Below are the code and all the weights of a small trained network. Each question names an input and a target symbol and asks about switching units off, where a switched-off unit gives its printed mean instead of its output.

import numpy as np


def w(rows, s, z=0):
    codes = np.array(rows[::2]) - 128.0
    scale = np.full(codes.shape[1], s)
    scale[-1] = z or s
    return codes * scale


def f(y):
    return np.maximum(y, 0)


def softmax(a):
    e = np.exp(a - a.max(-1, keepdims=True))
    return e / e.sum(-1, keepdims=True)


def log_softmax(a):
    a = a - a.max(-1, keepdims=True)
    return a - np.log(np.exp(a).sum(-1, keepdims=True))


def net(x, mask):
    ids = ['αγδεζηθλμξστψ'.index(c) for c in x.split()]
    T = len(ids)
    res = E[ids] + P[:T]
    u = 0
    for l in range(2):
        q, k, v = (res @ M[l].T for M in (Q, K, V))
        z = softmax(np.where(np.tri(T) > 0, q @ k.T / 3**0.5, -1e9)) @ v
        res = res + np.where(mask[u], z, O[l][:, -1]) @ O[l][:, :-1]
        u += 1
        y = f(res @ A[l][:, :-1].T + A[l][:, -1])
        res = res + np.where(mask[u : u + 8], y, B[l][:, -1]) @ B[l][:, :-1]
        u += 8
    return log_softmax(res[-1] @ U[:, :-1].T + U[:, -1])


Q, K, V, O, A, B = {}, {}, {}, {}, {}, {}
E = w([
[85,112,138,110,83,102,39,172,181,31,72,55],'α',
[96,223,145,16,64,203,86,147,135,84,128,96],'γ',
[95,61,147,151,114,75,66,113,142,88,117,78],'δ',
[48,180,154,144,95,211,128,149,152,101,29,161],'ε',
[81,105,242,131,80,144,160,96,128,139,64,106],'ζ',
[125,144,144,110,52,157,172,146,109,43,53,152],'η',
[182,115,97,57,120,54,90,68,115,85,159,119],'θ',
[54,105,198,124,142,83,49,80,142,143,81,202],'λ',
[159,150,42,77,183,94,105,166,101,163,132,255],'μ',
[131,170,204,83,200,124,124,125,184,128,171,85],'ξ',
[69,126,180,136,115,190,113,219,221,138,219,190],'σ',
[131,128,167,147,225,95,118,230,115,89,130,161],'τ',
[202,117,123,171,125,129,148,135,163,198,41,136],'ψ',
],0.015)
P = w([
[59,93,69,65,129,73,177,187,128,167,109,21],'0',
[129,75,162,71,160,207,136,121,117,87,72,138],'1',
[97,133,120,121,91,98,124,172,113,156,149,57],'2',
[120,101,137,134,174,127,187,99,228,19,79,191],'3',
[121,143,123,160,91,53,144,153,130,147,162,107],'4',
[217,149,235,90,93,165,120,136,98,81,130,205],'5',
[167,177,137,189,81,64,133,139,120,163,185,148],'6',
[193,174,170,153,129,114,192,128,234,43,131,248],'7',
],0.012)
Q[0] = w([
[117,110,113,133,103,177,88,126,9,178,146,95],'L0H1',
[72,162,50,173,85,113,165,87,122,161,149,102],'L0H1',
[125,92,89,137,197,197,167,87,117,130,155,122],'L0H1',
],0.015)
K[0] = w([
[2,84,76,54,124,61,183,127,167,113,85,109],'L0H1',
[35,105,106,9,89,197,23,127,80,110,97,91],'L0H1',
[142,19,91,85,181,184,175,180,101,191,102,59],'L0H1',
],0.0087)
V[0] = w([
[86,126,120,150,173,139,211,190,43,111,167,171],'L0H1',
[108,182,253,135,223,98,184,83,114,109,174,37],'L0H1',
[170,197,138,154,243,134,124,224,141,190,57,115],'L0H1',
],0.0056)
O[0] = w([
[149,98,144,170,122,252,98,78,98,108,158,144,5],'L0H1',
[156,163,137,166,237,125,97,121,130,150,71,91,112],'L0H1',
[115,156,127,188,168,119,133,149,7,93,128,161,201],'L0H1',
],0.011,0.0023)
A[0] = w([
[121,111,184,146,137,229,117,68,177,68,93,171,1],'L0N1',
[164,90,205,135,177,110,154,41,178,47,103,103,186],'L0N2',
[86,109,41,136,181,69,55,75,109,230,233,67,84],'L0N3',
[123,56,79,195,117,77,148,226,77,189,183,64,151],'L0N4',
[94,177,67,101,19,112,192,91,133,167,152,50,138],'L0N5',
[121,143,92,133,194,151,138,134,157,61,111,208,97],'L0N6',
[1,142,160,175,85,154,88,180,129,106,142,118,50],'L0N7',
[205,30,96,164,101,124,144,70,115,145,104,123,206],'L0N8',
],0.0064,0.0022)
B[0] = w([
[253,92,128,93,127,126,63,150,89,115,206,66,211],'L0N1',
[162,174,163,59,84,201,129,161,85,175,131,137,255],'L0N2',
[124,20,155,99,192,116,156,112,171,62,238,97,165],'L0N3',
[168,58,105,143,1,189,57,168,90,199,161,70,208],'L0N4',
[182,164,126,188,195,75,138,129,35,151,92,143,232],'L0N5',
[152,95,159,120,100,107,74,129,56,172,128,108,230],'L0N6',
[64,145,84,136,123,158,118,116,87,115,89,198,235],'L0N7',
[133,196,122,130,166,169,195,137,121,54,128,175,160],'L0N8',
],0.0078,0.0054)
Q[1] = w([
[238,62,166,27,74,161,112,106,166,134,111,121],'L1H1',
[122,163,89,139,104,124,189,155,254,101,118,113],'L1H1',
[81,105,57,177,203,191,166,18,164,143,218,94],'L1H1',
],0.0074)
K[1] = w([
[179,66,205,169,145,55,105,126,116,176,235,254],'L1H1',
[97,161,135,9,70,101,87,24,80,121,83,119],'L1H1',
[70,15,42,52,166,172,108,130,72,134,120,47],'L1H1',
],0.006)
V[1] = w([
[122,203,32,68,182,59,67,61,99,122,215,170],'L1H1',
[175,102,160,123,118,84,192,33,62,177,109,110],'L1H1',
[89,88,223,150,113,58,2,91,153,178,167,202],'L1H1',
],0.0058)
O[1] = w([
[90,158,73,108,111,169,24,86,102,115,126,165,2],'L1H1',
[173,145,214,117,127,184,160,2,160,58,76,81,163],'L1H1',
[69,76,88,80,157,153,214,89,71,167,120,33,108],'L1H1',
],0.0093,0.0038)
A[1] = w([
[175,102,58,32,80,144,151,104,124,109,114,180,136],'L1N1',
[168,179,149,99,217,124,116,112,128,56,3,146,19],'L1N2',
[124,108,181,67,164,145,102,102,119,96,237,153,69],'L1N3',
[92,79,55,207,107,119,170,125,83,192,134,70,44],'L1N4',
[62,153,131,98,124,90,135,210,239,153,129,97,91],'L1N5',
[211,131,133,112,96,176,99,158,98,149,152,110,2],'L1N6',
[137,74,70,125,66,95,90,126,110,72,167,118,80],'L1N7',
[70,208,84,146,159,153,141,128,107,165,89,210,113],'L1N8',
],0.0078,0.0042)
B[1] = w([
[32,175,175,143,194,161,98,162,169,152,70,89,225],'L1N1',
[81,170,128,109,69,69,185,81,103,154,235,112,255],'L1N2',
[140,137,61,123,145,143,219,118,160,63,43,144,207],'L1N3',
[127,167,216,164,99,83,85,99,203,87,116,184,190],'L1N4',
[49,175,15,254,110,80,110,93,140,89,158,58,219],'L1N5',
[141,80,58,95,121,110,73,46,218,169,117,160,229],'L1N6',
[135,49,82,133,83,205,158,119,60,189,136,156,208],'L1N7',
[228,97,136,200,87,219,148,6,114,149,174,87,155],'L1N8',
],0.0077,0.0071)
U = w([
[151,161,70,152,112,68,128,148,86,133,68,100,109],'α',
[108,171,151,146,108,172,105,157,181,148,214,145,136],'γ',
[160,158,158,167,207,158,117,167,156,83,167,50,230],'δ',
[150,137,221,159,171,153,27,190,106,123,106,138,221],'ε',
[171,45,177,117,68,118,131,91,146,133,227,51,3],'ζ',
[224,110,143,161,118,124,91,118,241,112,71,134,140],'η',
[64,142,185,161,152,81,72,6,232,123,93,174,119],'θ',
[92,156,212,147,149,173,167,154,67,207,32,36,93],'λ',
[108,150,117,215,139,199,160,53,87,118,53,147,111],'μ',
[163,203,141,91,98,92,67,78,49,224,189,96,37],'ξ',
[148,112,75,57,125,101,155,198,110,253,156,167,148],'σ',
[237,70,49,127,164,86,136,45,78,51,123,102,122],'τ',
[142,154,154,117,97,86,214,178,68,55,130,204,193],'ψ',
],0.0054,0.0036)

Each question gives the input, a string of symbols that net reads in full, and the target symbol t.
The units are the heads (3 rows each of Q, K, V and O) and the neurons (one row each of A and B). Each row of codes is followed by its name. A weight is (code - 128) times the scale printed after its matrix; where a second scale follows, it is the last column's (O, A, B and U).
mask holds one flag per unit, layer by layer, with each layer's heads first. A switched-off unit (its flag False) gives its mean, the last column of its rows in O or B, instead of its output. The means were averaged over made-up inputs and are rounded, as every weight is.
A unit's drop is (log p(t) with every unit on - log p(t) with that unit switched off) / (log p(t) with every unit on - log p(t) with every unit switched off).
The circuit of an input: a set's keep is (log p(t) with only the set's units on - log p(t) with every unit switched off) / (log p(t) with every unit on - log p(t) with every unit switched off). Starting from the 12 units with the biggest drops (on a tie, the unit counted first), units are removed one at a time, each time the one whose removal leaves the highest keep (on an exact tie, the one counted first), for as long as the keep stays at least 0.8.
units of the circuit, in order: the units of the circuit, biggest drop first
k most important neurons: the k neurons with the biggest drops, biggest first
top k neurons in layer l: the k neurons of layer l with the biggest drops, biggest first
input λ ψ ε γ, target ψ: units of the circuit, in order -> (L0H1; L1N6)
input ε α ψ α ε ξ ξ, target δ: units of the circuit, in order -> (L0N3; L0H1)
input α μ τ α, target τ: top 2 neurons in layer 0 -> (L0N1; L0N6)
input α α θ ψ α ζ, target ψ: units of the circuit, in order -> (L0H1; L0N4; L1N1)
input ζ λ θ σ α η, target σ: 2 most important neurons -> (L1N6; L0N1)
input δ η η α λ α, target λ: units of the circuit, in order -> (L1H1; L1N1)
input ψ α η α, target η: top 2 neurons in layer 1 -> (L1N6; L1N3)
input ξ θ η θ θ ξ, target ξ: units of the circuit, in order -> (L0H1; L1N2)
input τ σ τ ζ δ η η γ, target η: units of the circuit, in order -> (L0H1; L0N1; L1N6; L1N2)
input α ε λ ψ γ ε, target ψ: top 2 neurons in layer 0 -> (L0N2; L0N4)
input θ λ λ α ψ τ η λ, target τ: top 2 neurons in layer 1 -> (L1N3; L1N6)
input ε λ τ α α, target α: 2 most important neurons -> (L1N5; L0N5)
input ψ η α ξ, target ξ: units of the circuit, in order -> (L0H1; L1N2; L0N2)
input σ α ψ ψ λ τ σ σ, target τ: units of the circuit, in order -> (L0H1; L0N1; L1N3; L1N6)
input ξ λ ψ γ ε μ, target μ: units of the circuit, in order -> (L1H1; L1N1; L1N8)
input ψ ε α μ α α ζ, target λ: units of the circuit, in order -> (L1H1; L0H1; L0N5)
input ξ λ δ, target ζ: top 3 neurons in layer 1 -> (L1N7; L1N1; L1N3)
input η ψ γ δ θ γ ψ λ, target ψ: units of the circuit, in order -> (L0H1; L1N6)
input α η ξ ε ψ ξ ξ ζ, target ξ: units of the circuit, in order -> (L0H1; L1N2; L0N2; L0N1)
input λ ξ λ α, target ξ: units of the circuit, in order -> (L0H1; L1N2; L0N2)
input α ξ α θ α θ α α, target θ: top neuron in layer 0 -> (L0N4)
input σ α ε ψ λ α η ζ, target η: units of the circuit, in order -> (L0N1; L0H1; L1N6; L1N2)
input α ψ ξ ψ ψ α θ θ, target θ: units of the circuit, in order -> (L1N1; L1H1)
input δ μ η λ, target μ: top neuron in layer 1 -> (L1N3)
input α λ α α ψ η γ τ, target τ: top 3 neurons in layer 1 -> (L1N6; L1N3; L1N1)
input ψ δ ψ μ σ α η θ, target θ: 2 most important neurons -> (L1N1; L0N4)
input τ α δ δ θ τ δ η, target τ: top 2 neurons in layer 1 -> (L1N6; L1N3)
input ψ ψ ψ ζ α η, target η: 2 most important neurons -> (L1N6; L0N1)
input θ σ α γ η ψ α ξ, target ψ: top 2 neurons in layer 0 -> (L0N4; L0N1)
